Below are the code and all the weights of a small trained network. Each question names an input and a class and asks about switching units off, where a switched-off unit gives its printed mean instead of its output.

import numpy as np


def w(rows, s, z=0):
    codes = np.array(rows[::2]) - 128.0
    scale = np.full(codes.shape[1], s)
    scale[-1] = z or s
    return codes * scale


def f(y):
    return y / 2 * (1 + np.tanh(0.7978845608 * (y + 0.044715 * y**3)))


def log_softmax(a):
    a = a - a.max(-1, keepdims=True)
    return a - np.log(np.exp(a).sum(-1, keepdims=True))


def net(x, mask):
    res = np.array(x, float).reshape(1, 7) / 4 @ E
    y = f(res @ A[0][:, :-1].T + A[0][:, -1])
    res = res + np.where(mask, y, B[0][:, -1]) @ B[0][:, :-1]
    return log_softmax(res[-1] @ U[:, :-1].T + U[:, -1])


A, B = {}, {}
E = w([
[127,126,127,128,127,127],'x0',
[145,65,237,59,107,192],'x1',
[128,128,127,128,127,129],'x2',
[8,118,139,162,46,163],'x3',
[127,127,129,128,128,124],'x4',
[137,55,162,210,189,161],'x5',
[128,128,127,127,127,126],'x6',
],0.013)
A[0] = w([
[44,150,123,95,44,115,91],'N1',
[145,123,161,124,121,133,108],'N2',
[153,185,142,178,107,148,160],'N3',
[133,153,137,149,117,123,144],'N4',
[86,121,145,86,127,121,92],'N5',
[162,108,133,152,141,127,97],'N6',
[106,161,67,174,130,96,245],'N7',
[99,121,165,128,84,122,65],'N8',
[177,167,92,51,101,125,161],'N9',
[78,99,135,171,105,148,36],'N10',
[115,164,92,147,101,130,133],'N11',
[160,89,186,95,140,133,62],'N12',
[127,132,113,145,103,120,87],'N13',
[168,75,229,83,149,159,99],'N14',
[43,160,109,94,21,138,97],'N15',
[192,94,120,182,197,103,131],'N16',
[124,134,113,102,146,134,112],'N17',
[156,153,94,170,163,159,128],'N18',
[119,129,118,168,85,107,79],'N19',
[168,102,132,156,155,136,100],'N20',
[118,85,175,48,107,158,126],'N21',
[23,97,153,231,75,175,1],'N22',
[139,90,233,52,116,154,158],'N23',
[145,91,162,95,144,130,88],'N24',
[168,184,97,8,112,92,179],'N25',
[46,149,114,92,33,120,88],'N26',
[96,119,131,173,109,165,70],'N27',
[133,145,181,77,93,147,65],'N28',
],0.017,0.0079)
B[0] = w([
[160,142,158,185,192,135,230],'N1',
[118,153,122,138,122,163,149],'N2',
[134,123,111,100,156,103,150],'N3',
[94,127,120,126,138,131,138],'N4',
[119,88,112,167,112,157,152],'N5',
[105,105,129,132,160,161,156],'N6',
[71,185,137,70,201,48,238],'N7',
[155,105,144,175,89,124,165],'N8',
[120,126,135,64,54,101,194],'N9',
[114,121,101,71,81,123,176],'N10',
[84,187,139,111,156,127,178],'N11',
[95,183,139,97,166,174,188],'N12',
[122,151,134,125,132,138,139],'N13',
[133,199,114,32,254,213,245],'N14',
[133,166,106,213,204,152,250],'N15',
[122,29,127,203,165,103,226],'N16',
[118,113,145,116,116,132,131],'N17',
[156,89,126,164,125,93,174],'N18',
[122,168,129,108,145,137,156],'N19',
[178,129,136,117,189,125,172],'N20',
[144,58,103,187,58,174,215],'N21',
[111,128,134,20,8,85,249],'N22',
[130,184,149,145,88,227,254],'N23',
[109,168,131,103,155,165,171],'N24',
[114,133,108,25,32,99,225],'N25',
[120,131,141,191,197,161,236],'N26',
[145,130,111,65,100,102,169],'N27',
[168,76,117,188,86,121,175],'N28',
],0.034,0.02)
U = w([
[82,134,110,100,96,63,207],'0',
[119,184,145,187,232,184,133],'1',
[147,149,126,105,44,200,142],'2',
[164,144,144,254,148,202,6],'3',
[129,70,122,219,221,101,152],'4',
],0.0075,0.0017)

Each question gives the input, the list of numbers given to net, and the class t.
The units are the neurons (one row each of A and B). Each row of codes is followed by its name. A weight is (code - 128) times the scale printed after its matrix; where a second scale follows, it is the last column's (A, B and U).
mask holds one flag per neuron, in row order. A switched-off neuron (its flag False) gives its mean, the last column of its row in B, instead of its output. The means were averaged over made-up inputs and are rounded, as every weight is.
A unit's drop is (log p(t) with every unit on - log p(t) with that unit switched off) / (log p(t) with every unit on - log p(t) with every unit switched off).
The circuit of an input: a set's keep is (log p(t) with only the set's units on - log p(t) with every unit switched off) / (log p(t) with every unit on - log p(t) with every unit switched off). Starting from the 12 units with the biggest drops (on a tie, the unit counted first), units are removed one at a time, each time the one whose removal leaves the highest keep (on an exact tie, the one counted first), for as long as the keep stays at least 0.8.
circuit, biggest first: the units of the circuit, biggest drop first
unit that matters most: the unit with the biggest drop
k most important neurons: the k neurons with the biggest drops, biggest first
drop of u: that unit's drop, to one decimal
input [6,0,6,-8,-5,2,6], class 4: unit that matters most : N16
input [-5,6,2,2,0,0,-8], class 3: 3 most important neurons : (N25 N21 N7)
input [-7,0,8,0,5,1,4], class 4: circuit, biggest first : (N14 N23)
input [-1,3,-8,-1,8,0,-7], class 2: 3 most important neurons : (N15 N26 N1)
input [-5,-7,7,0,-2,1,-6], class 4: circuit, biggest first : (N14 N23)
input [1,5,-1,1,1,5,-3], class 2: 2 most important neurons : (N15 N26)
input [5,7,1,-4,0,0,-5], class 2: 3 most important neurons : (N15 N21 N26)
input [5,-1,5,0,5,3,5], class 4: 3 most important neurons : (N22 N25 N14)
input [1,6,-1,1,3,5,2], class 2: 4 most important neurons : (N15 N26 N21 N1)
input [8,1,8,6,-8,-1,4], class 3: 2 most important neurons : (N14 N7)
input [0,0,8,-7,-1,4,1], class 4: 2 most important neurons : (N16 N23)
input [-5,-1,-4,-5,-8,1,-8], class 4: 2 most important neurons : (N22 N16)
input [3,5,6,4,0,0,-7], class 3: drop of N25 : 0.5
input [-4,-8,5,7,3,4,-3], class 0: circuit, biggest first : (N22)
input [0,5,1,0,0,-1,7], class 2: drop of N26 : 0.1
input [2,-1,1,7,3,4,-5], class 0: drop of N22 : 0.2
input [-4,7,4,2,1,-1,1], class 3: drop of N21 : 0.6
